In the rows, 128 means zero.
Known rows:
k_458: [130 154  83 124 125 147 151 125 153 180 153 126 148 162 140 140 135  75
 108 147 133  89  53 189 111 105 163 119 118 132 120 233 127 168 134 158
 127 104 187  80 101 136 149 117 165 115 177 121 161 165 143 107 123 166]
k_881: [100 152 157 124 132 149 123 117 133 102 142 103 156 126 113 133 125 140
 116 120 125 145 138 132 156 103 125 116 139 124 118 130 122 105 149 131
 118  80 128  83 142 142 105 156 134 111 159 111 152 124 119 120 168 145]
k_63: [126 130 114 124 126 139 128 114 124 128 135 143 128 130 130 120 140 118
 133 123 117 128 120 129 118 148 132 133 117 121 135 123 148 112 112 140
 122 117 113 141 140 121 126 124 135 124 123 128 143 133 144 111 103 127]
k_609: [ 97 130  89 139 154 141 100 114 149 110 145 161 138 159 121 111 155 111
 154 122 112 119  95  99 106 177 159 137 100 121 158 104 145 120  89 144
  98 111  96 168 157  98 144 137 133 123 128 127 135 130 155 118  83 130]
k_888: [ 87  63 242 118 131 125 153 110 135 125 126  58 174 130 108 134 155 158
 162 141 113 104 149 167 146 135 166 111 124 116 160 120 127  88 119 113
 131 132  65 139 111 118  99 135 192 151  97  95 125 163 206 169 107 110]
k_947: [ 92 153 102 154 157 148  91 107 141  96 134 118 184 135 147  99 134 126
 120 104 135 137 105 123 122 179 168 131 114 117 136 110 138 100 118 157
 114 113 116 104 131  96 121 151 134 135 159 143 143 124 142 108 106 121]
k_455: [ 99  72 201 119 107 124 158 122 109 139 117  75 157 117 118 147 148 147
 148 139 124 111 143 151 137 130 156 107 120 117 151 135 151 115 126 104
 143 134  85 130 130 112 105 118 176 127  95 109 121 149 192 145 111 108]
k_261: [ 93  93 208 104 120 126 140 110  89 103 119  17 202 115 156 142 164 150
 120 114 114 137 150 153 151 151 154 107 117  94 136 136 159  70 138 108
 136 133  56  83 122 131  99 124 188 133 106 105 140 135 227 147 122  98]
k_149: [145 137  95 117 116 137 105 123 104 132 126 150 121 154 126 109 136 125
 124 131 125 123 114 156 130 115 130 138 115 126 136 144  96 147 130 162
 125 124 140 150  94 134 117 127 143 133 142 142 153 140 133 126  90 175]
k_741: [129  91 137 127 138 153 111 110 125 113 137 164 120 149  91 100 132 152
 148 122 125 119 149 162 147 141 129 135 130 136 153 108  96 109 109 175
 114 127 100 192  93 120  97 140 145 153 122 127 144 159 151 141  74 163]
k_547: [132 136 141 137 126 120 127 129 148 127 133 118 142 119 134 132 108 135
 141 138 139 134 132  92 119 122 126 144 134 134 125 128 132 125 144 108
 122 122 135 121 125 140 149 126 123 144 142 129 119 114 109 140 159 120]
k_921: [150 147 120 132 162 115 155 155 131 136 133 123 114 123 159 147 119 135
 110 137 155 123 102 118  90 158 165 126 161 120  98 125 118 114 115 110
 141 162 134 137  97 118 169 105 130 144 132 130 106 121 109 136 122  74]
k_791: [119  83 124 165 120 122 128 127 143 130 140 139 130 100 123 158 103 145
 133 135 143 132 147  85 122  90 129 142 126 140 121 143 137 172 128  97
 139 108 120 129 152 126 157 116 130 133 130 132 114 147  96 159 179 123]
k_170: [135 115 132 148 136 116 131 124 155 138 146 119 133 116 120 139 109 136
 128 139 133 130 140  90 112 111 111 151 125 138 121 140 127 139 144 102
 127 124 122 130 138 141 159 120 129 150 140 128 124 133 108 148 171 111]
k_553: [143 136 141 132 128 117 129 134 143 147 124 122 137 116 137 131 115 124
 135 143 131 121 129 103 117 132 123 144 127 136 128 125 128 122 139 105
 120 143 139 134 124 128 146 124 112 142 131 140 113 114 104 137 145 109]
k_966: [132 133 136 137 126 117 136 130 146 131 130 120 131 118 131 134 115 127
 142 146 130 125 130  98 112 124 110 143 129 134 126 124 126 118 140 108
 120 131 142 133 128 142 150 122 120 141 139 136 121 117 112 145 157 111]
k_889: [135 122 136 136 113 116 138 134 140 151 121 146 120 105 127 134 114 124
 147 144 140 116 142 102 103 126 123 139 131 131 132 131 143 136 118 103
 129 141 144 139 134 122 145 114 114 139 120 147 112 122 108 133 131 111]
k_717: [136 147 136 130 126 115 135 118 155 155 125 120 130 112 122 125 113 124
 144 143 133 135 135 117 107 124 121 143 140 135 116 100 128  99 146 119
 128 142 146 130 135 132 137 119 126 141 125 144 131 121 115 117 139  97]
k_440: [138 142 137 131 120 114 140 128 150 151 120 129 129 110 124 130 117 122
 141 144 134 124 138 109 108 131 115 142 131 135 120 113 132 116 133 108
 128 146 149 141 136 138 142 122 120 147 125 138 117 124 117 128 140 104]
k_962: [143 120 142 134 124 105 131 136 151 137 118 119 121 125 133 122 117 120
 140 131 127 138 129 121 125 130 117 128 133 130 119 132 126 131 136 115
 123 151 138 133 127 143 147 125 105 139 120 132 111 119 122 133 145 111]

Facts:
k_219 μ [k_180 k_459 k_149]
k_947 μ [k_261 k_167]
k_602 μ [k_547]
k_791 μ [k_94]
k_259 μ [k_180]
k_351 μ [k_889 k_818 k_455]
k_841 μ [k_966 k_385]
k_965 μ [k_458 k_75]
k_76 μ [k_744 k_941 k_63 k_532 k_818 k_440]
k_881 μ [k_293]
k_32 μ [k_72 k_180 k_147]
k_658 μ [k_986 k_773 k_996 k_962 k_930]
k_865 μ [k_773 k_424]
k_809 μ [k_532 k_717]
k_711 μ [k_984]
k_460 μ [k_921]
k_207 μ [k_170]
[k_458 k_149 k_394] ω k_219
[k_943] ω k_755
[k_828 k_40] ω k_602
[k_828 k_561 k_32 k_394] ω k_458
[k_947] ω k_609
[k_602 k_261 k_455] ω k_888
[k_419] ω k_147
[k_609 k_76] ω k_532
[k_609 k_63] ω k_818
[k_609 k_741 k_589 k_979] ω k_814
[k_741 k_589 k_180 k_814 k_845 k_755 k_51 k_294 k_40 k_149 k_207] ω k_996
[k_741 k_888 k_152] ω k_589
[k_589 k_814 k_149 k_818] ω k_259
[k_407] ω k_741
[k_773 k_180 k_40 k_454 k_152] ω k_979
[k_385 k_149] ω k_947
[k_385 k_712 k_561 k_94] ω k_261
[k_351] ω k_943
[k_351] ω k_690
[k_63] ω k_51
[k_814 k_394] ω k_294
[k_845 k_147] ω k_561
[k_76 k_712 k_532 k_818] ω k_333
[k_881] ω k_40
[k_865] ω k_874
[k_377] ω k_553
[k_344] ω k_984
[k_532 k_40] ω k_712
[k_101] ω k_207
[k_101] ω k_424

Rows:
No name comes twice in this set of rows, the named rows included.
[110 125 170 121 158 128 173 148 152 102 133 139  68 142  89 131 135 114
 120 100 115 117 116 164 198 146  91  68 149 141 133 131 123 133 104 139
 105 131 109 109 165 133  91 167  67 101  99  82  88 124  96 101 149 132]	k_773
[135 144 125 117 115 102 130 151 124 128 115 143 113 140 147 134 134 108
 151 139 119 146 112  84 115 124 134 140 128 115 120 116 152 121 127  94
 134 116 140 153 145 159 174 115 128 110 118 133 126  94 130 125 143 108]	k_333
[179 113 116 117 109 106 116 134 106 124 109 149  91 129 128 103  98 145
 133 126 136 153 165 145 145  97  79 140 159 128 111 122 103 131 144 159
 129 149 142 172  81 177 122 125 107 137 114 151 132 120 108 134 129 143]	k_996
[116 155 135 136 139 122 136 106 170 169 119 126 118  93 120 118 110 125
 131 139 142 149 139 115  87 119 132 134 142 138  93  77 117 103 152 129
 143 128 144 116 148 119 118 117 141 129 125 151 143 135 106  91 145  95]	k_809
[130 148 152  77 120 158 162 145  83  97 141 161  66 141 104 153 138 126
 104 124 122 125 135 166 179 105  82  92 164 121 127 144 127 115 121 128
 127 111 120 123 119 151  95 145 111  95 115  94 128 111 108 126 129 165]	k_40
[123 128  89 129 136 140 112 118 118 122 140 114 152 118 125 121 139 115
 107 105 122 123 129 124 129 162 111 132 110 129 131 132 147 124 117 135
 112 142 109 109 136 111 125 132 115 133 134 122 125 129 144 120 118 123]	k_419
[ 91 166 110  93 126 126 141 127 107 124 123 166  88 152 151 132 168  94
 140 130  96 176  90 102 107 125 150 132 135  98 114  92 182  98 103 102
 153  86 108 147 190 152 148 115 158  71  90 110 173  95 157  80 111 114]	k_532
[143 144  49 130 141 140  85 106  98 111 133  92 174 110 134 120 149 109
  67  88 119 121 143 129 128 178  88 122  82 128 137 131 137 138 126 144
 113 159 103  85 143  92 112 135  99 130 135 137 123 134 141 106 113 128]	k_147
[165 121  74 121 120 151  96 114  80 107 134 142 123 129 125 117 129 139
  91 100 124 137 158 158 155 133  80 133 129 130 122 134 122 132 136 172
 125 143 115 139  95 140  96 128 123 131 137 142 144 138 137 118 105 153]	k_845
[116  87 141 153 143 100 121 129 150 121 104  98 109 145 149 101 123 114
 125  95 124 158 120 153 159 133 127 100 136 125 101 131 133 166 126 159
 134 145 109 107 158 146 115 145 109 102 106 104 108 144 126 102 144 113]	k_865

Now the same elements, written a new way:
Known rows:
k_984: [123  98 150 103 126 165 101 154 122  53 154 113  78 152 158 106 178  86
  94 136 125 195 127 122 144  91]
k_791: [105 128 134 114 104 145 102 161 129  86 155 124  94 155 154 110  89  83
 129 107 139 189 102  97 165 119]
k_888: [ 58 102 150  87  91 129 130 133 162 101 141 125 107 127 151 102  91  68
  96 144 147 139 136 101 166 129]
k_589: [ 72 108 146  91  95 136 127 121 154 112 125 130 111 126 142 112  77  79
  95 132 139 136 137 104 167 143]
k_259: [ 55  81 143  78  94  99 136 148 143 139 105 130  98 135 153  65 100  13
 116 133 154 143 137 112 155 125]
k_293: [118 123 128 113 110 148 119 169 139  71 151 124 105 149 155 116 101  91
 135 109 124 180 116 110 158 124]
k_881: [ 72 115 144 110 107 137 115 117 138 110 129 129 112 136 151 127  70  97
 103 128 148 154 123 102 179 141]
k_351: [129 155 126 112 114 181 130 130 116 144 122 153  96 175 140 104  50  74
  83  94 144 163  96  72 157 166]
k_943: [103 110 142  89  98 152 140 139 128 113 119 134 100 148 128  98  61  81
 100 107 134 151 129  99 150 154]
k_424: [ 70 122 128  98  91 136 145 135 143  73 154 144  98 157 137  85  86  71
 106  96 126 148 131 132 130 145]
k_930: [ 89 136 126 118 110 140 131 160 134  50 178 151 111 188 159 106 109  83
 130 101 128 170 117 134 135 147]
k_966: [125 133 118  82  95 163 103 168 140  66 161 108 138 197 153 109  96  70
 131 125 119 159 125 102 167 111]
k_744: [129 149 121 116 124 175 134 167 163  89 160 153 103 163 166 108 106  54
 114 129 128 175 109  89 151 129]
k_170: [120 124 132 114 113 149 117 172 140  71 152 119 104 147 154 112 101  89
 139 115 127 183 111 106 156 127]
k_207: [ 72 117 141  99  87 141 127 115 137 116 127 120  92 128 130 101  66  85
  95 115 140 151 127 100 168 137]
k_979: [ 62  99 140  82  85 132 131 130 161 101 127 131  95 120 134  86  83  57
  92 127 135 151 138 104 161 126]
k_965: [ 90 138 172  80 105 140  90 202 125  93 162 163 101 165 160 117  83  94
 105 106 125 186  93  90 154 117]
k_609: [ 88  95 143 109 127 129 127 145 134 111 135 137 134 142 159 118  68  90
  96 145 158 137 133  96 172 152]
k_553: [ 66 126  76 100  72 155 122 203 147  74 165 156  91 130 157 123 105  65
 164 109 128 161  83 102 177 108]
k_986: [ 91 136 126 114 112 141 126 157 136  51 178 146 111 182 162 107 102  85
 129  99 130 168 113 137 136 143]

Rows:
No name comes twice in this set of rows, the named rows included.
[ 84 111 144 108 113 133 121 127 153  94 145 117 119 131 159 138  91 100
 113 149 144 138 135 104 171 144]	k_94
[ 60 106 146 101  89 122 113 128 153 103 144 111  97 121 149 111  90  72
  99 132 150 148 126  97 167 128]	k_602
[103 137 167  82 112 145 110 214 141  76 148 161 111 153 157 127  93  98
 111 121 111 177 108 102 148 127]	k_75
[ 78  62 160  84  99 148 137 144 123 107 168 153 107 142 162 101  67  48
 119 122 179 158 151  77 179 146]	k_947
[ 80  87 137 105 122 115 124 158 136 104 152 135 131 145 163 111  77  74
 101 147 163 141 135  91 170 141]	k_712
[ 68 112 157  75  74 107 128 159 137 159 121  90  67 157 160  92 111  11
 143 116 158 146 130  87 127 134]	k_219
[ 77 143  81 108  79 169 115 188 137  77 152 160 106 136 164 147 101  95
 165 109 128 157  73 104 194 125]	k_377
[ 95 143 168  91  83 131 115 147 119 161 108  94  89 181 174 139 107  55
 152 113 159 146 116  88 142 161]	k_32
[ 99 114 133  89 109 149 109 136 143  97 143 105 167 185 157 135  75  84
 106 162 141 115 143  96 183 138]	k_385
[ 58 127 135 104 103 148 140 103 150  73 140 154 124 157 148 112  83 105
 103 114 130 132 133 146 149 169]	k_773
[ 90 120 154  92 106 149 140 116 144 127  60 143 129 146 158 117  97  88
 136 132 122 136 134 135 167 168]	k_180
[110 142 168 113 102 117  93 156 189  65 168 115 111 159 161  71  57  59
 153  97 126 223 121 105 161 121]	k_874
[108 132 126 115 132 172 143 126 159 125 124 158 129 146 157 121  76  69
  80 152 140 137 126  87 162 164]	k_63
[ 94 128 130 131 149 146 115 144 133 144 161 170 131 173 179 117  63  56
  74 155 181 150  96  59 183 149]	k_76

Now the same elements, written a new way:
Known rows:
k_930: [ 99 144 150 152  89 161 116 163  95 108  69 138 114 116 153 128  75 117
 144 129 154 141 133 132 132  93]
k_962: [122 147  99 155  78 169 103 172  92 124  96 125 123 110 174 105  70 122
 123 130 149 117 127 131 137  87]
k_828: [161 119  90 129 174  94 163 107 116 146 136 128 125 109 116  95 162 154
 117 140 119 142  84 166 169 108]
k_755: [163 145 136  86 142 100 139 107 128 125 158 130 104 194 101 176 154 141
 143 125  92 135 148 110  95  92]
k_351: [169 181 146 148 123 115 130 124 185 119 154  65 102 190 105 114  91 163
 156 159 190 123 144  98 139  74]
k_969: [124 162 137 162  99 154 103 166 111 147 116 101 107 104 152 107 152 124
 133 108 135  87 113 152  86 185]
k_459: [157 142  82 158 120 165 109 166 100 112 101 141  99 101 113  94 115 152
 124  84 164 104 115 153  86 181]
k_219: [107  92  89  96 194  97  98  94  98 109 153 150 102 106 104 182 138  86
 152  98  84 109  86 162 101 165]
k_921: [148 127 123 154  91 179 100 151 112 125 111 118 109 101 158 160  88 118
  93 109 158  99 135  99 116 124]
k_170: [132 109 168 166  87 155 129 149  98 109  77 128 113 105 143 159  86 126
  95  96 178 128 153 111 117  97]
k_881: [136 102 134  99 123 115 162 107 174 140 159 136 167 136 111 107 153 109
 128 148 114 159 144 103 157 105]
k_293: [125 106 130 156  95 166 104 156 104 129 102 125 112 102 156 163  98 133
  93 114 187  99 141 107 123 129]
k_344: [147 175 111 159  80 165 140 168 134 153  90  83 114 108 154  80 149 141
 133 103 174 106  95 148 106 162]
k_984: [106 143 129 150  90 150  88 146  96 125 115 120 107 102 166 130  79 102
  87  98 142  92 148  96  93 118]
k_294: [132  78 127  99 171 113 119 104 102 118 156 164 129 156 110 179 154 131
 141 144  90 132 126 118 151 111]
k_101: [179 166 132 111  99 108 167 131 177 129 138 110 111 192 108 121 160 166
 133 126 125 146 135 114 119  98]
k_809: [124 128 157 158 120 140  93 116 167 112 142 119 116 115 134 128  68 140
 114 154 197  96 156  99 140 114]
k_791: [132 148 125 164  99 119 119 127 100 148  91  97 102 127 158  94 106  98
 105 110 149 115 114 115 104 163]
k_773: [120 195 100  87  90 151 178 161 134 156 123 153 167 166 125  94 160 162
 165 152  92 146 129 151 125 106]
k_75: [162 114 143 156  96 162 126 138 107 131 109 122  99 101 156 138  83 115
  99 115 130 103 154  83 112 110]

Rows:
No name comes twice in this set of rows, the named rows included.
[101  76 112  85 158 121  93 104  95 100 157 147 152 138  83 173 109  85
 119 102  80 147 155 155  89 170]	k_259

The same elements again, as new rows of numbers:
Known rows:
k_969: [115 146 125 115 136 122 102 133 140 130 121 119 138 128 128 141 133 110
 121 123 138 114 124 146 125 137 126 142 133 118 123 127 128 122 118 136
 136 116 143 134 138]
k_962: [103 126 131 110 125 113 109 160 145 106 126 124 112 130  98 116 180 127
 101 139 172 112 111 144 140 146  95 151 125 125 129 137 124 118 146 122
 136 117 131 132 154]
k_881: [118 152  45 117  86 189  91  90 108  90  66 131 144 154 171 120  95 114
 104 156 130 164 149 143 125 140 146  77 104  94 131 131 108 128 131 114
 131 139 158 108 130]
k_152: [175 124 109  83 108 142 154  91 109 130 107 152 119 167 154 132 115 169
 127 121 103 177 117 142  73 125  94 163 119 130 109 134 149 114 124 135
 123 143 145  90 123]
k_809: [124 155 124 118 141 124  86 126 134 136 129 126 154 124 129 143 103 110
 134 120 113 118 153 142 118 135 127 127 154 121 123 121 119 118 103 131
 142 112 152 147 122]
k_865: [111 146  91 118 112 127 124 114 153 126 125 105 103 154 115 127 128 118
 105 130 144 121 109 148 123 136 132 132 137 121 133 119 133 143 118 129
 130 123 139 121 156]
k_407: [135 132 121 124 120 127 128 122 130 132 121 127 123 133 138 131 125 130
 125 128 128 141 132 131 115 124 121 131 123 130 123 131 130 132 118 127
 132 130 135 123 130]
k_943: [125 137 129 137 129 123 125 128 130 129 131 124 128 118 123 124 124 111
 124 126 128 113 138 140 137 122 143 118 127 131 124 127 129 135 126 127
 133 126 129 135 124]
k_94: [109  89 181 136  88 127 133 116 137  88 147 104 108 109 114 134  85 133
 143 158 121 145 104 109 135 121 131 140 116 121 177  79 126 104 149  77
 113 168 126 142 114]
k_460: [120 164 122 121 164 116 119 118 147 164 144 116 133 130 131 152 117 111
 123  89 119 108 128 147 110 131 157 130 161 127 117 127 139 140  94 148
 144 113 148 123 146]
k_930: [106 127 135 116 122 114 111 159 145 100 125 123 110 135 100 119 175 130
 102 131 171 113 104 146 136 143  94 149 120 122 122 135 119 121 143 122
 136 116 130 130 152]
k_561: [112  77 125 175 149 150 155  89 101  74 149  73 104 115  90  85 105 144
 144 121  91 127  82 118 132 122 197 104 139 104 167 133 158 136 130  22
  94 162 135 143 100]
k_845: [148 129 119 170 124 127 179 121 118 146 138 120 108 116 146 101 135 102
 130 129 119  97 150 118 155 109 152  90 111 149 129 146 116 147 147 133
 126 135  99 138  92]
k_207: [153 164  58 210 169 159 196 131 133 186 108 149 135 115 154 104 143  98
  77 108 111 128 208 129 149 124 189  13 114 143  66 198 110 204 141 182
 154 104  92 106 119]
k_459: [119 135 141 114 138 118  96 147 140 119 132 127 139 116 114 134 144 118
 129 125 148 114 130 132 129 134 106 143 133 120 120 137 115 111 128 129
 132 123 137 142 136]
k_377: [127 143 124 120 128 128 117 122 135 124 125 122 130 124 123 130 122 125
 127 127 128 122 128 137 128 128 126 136 141 125 125 129 130 128 121 128
 128 123 140 131 133]
k_76: [107 122 132 134 120 156  92 135 105 158 141 161 164 134 139 169  79 139
 147 167 115 171 137  64 149 132 157 107 139 116 161  51 122 159 110 153
 116 106 106 109 146]
k_921: [123 132 162 119 168 104 109 158 137 138 142 133 148 109 110 132 150 125
 130 102 138 106 128 138 122 134 123 152 145 128 106 149 132 122 121 144
 134 120 131 139 145]
k_344: [120 129 120 115 131 130 116 128 135 124 125 126 135 133 126 135 128 124
 127 122 132 131 126 141 122 128 124 133 138 120 131 125 132 121 120 128
 129 123 145 132 135]
k_180: [179 112 106 127 112 124 186 123  95 140 109 158 112 142 153 104 157 149
 139 139 117 137 146 126 119 121 103 136 106 160 107 161 118 126 151 147
 126 135  99 113  88]

Rows:
No name comes twice in this set of rows, the named rows included.
[129 105 161 135 132 125 107 156 104 132 130 165 159 107 118 127 129 138
 144 141 126 147 142  98 145 130 110 127 130 132 138 120 112 118 146 123
 117 121 103 144 113]	k_63
[100 137  88 118 100 163  56 141 117  76  62 141 159 125 152 112 136 117
  99 152 155 145 153 142 139 145 102 100 105  98 116 151  92 104 159 114
 131 129 154 139 137]	k_293
[111 126 104 149 202 152  92 171 136 115  96 154 168 113 113 120 162 135
  82  96 136 159 149 135 118 141 125  94 138  98  68 186 132 148 134 141
 143  90 129 117 166]	k_170
[130  76 104 162 165 125 127  96  54  65 119  77 134 129  95  59 142 142
 173 120 106  83  85 137 129 140 174 130 149 107 170 176 142 105 138  11
  92 148 134 167  65]	k_458
[184 132 101 139  97 134 209 120  93 178 112 172 110 153 173 125 144 148
 138 148 120 143 157 103 140 118 127 110 103 173 117 136 113 159 141 179
 123 126  84 103  89]	k_814
[111 166 114  98  92 112  98 106 143 135 131 106 109 147 149 150  99  93
 137 142 128  86 130 157 137 126 128 145 148 130 169  89 113 110 100 135
 140 131 158 146 118]	k_791
[129 107  98 147 156 125 138 102  83 102 123  96 125 135 116  85 137 129
 155 111 113  90  95 134 137 135 174 120 145 114 151 156 141 127 125  65
 108 141 132 150  99]	k_394
[110  95 168 135 112 154  94 169  84 147 138 192 175 124 136 158 108 157
 157 165 141 179 126  46 161 145 120 129 120 120 155  60 114 150 139 153
 115 100  78 120 142]	k_818
[141  92 210 138 122 137 132 130 188  85 146 128 133  70 109 142  89 141
 102 114  88 193 150 134  94 107  86 131 114 121 108 123 144  91 159  97
 129 150 142 128 112]	k_455

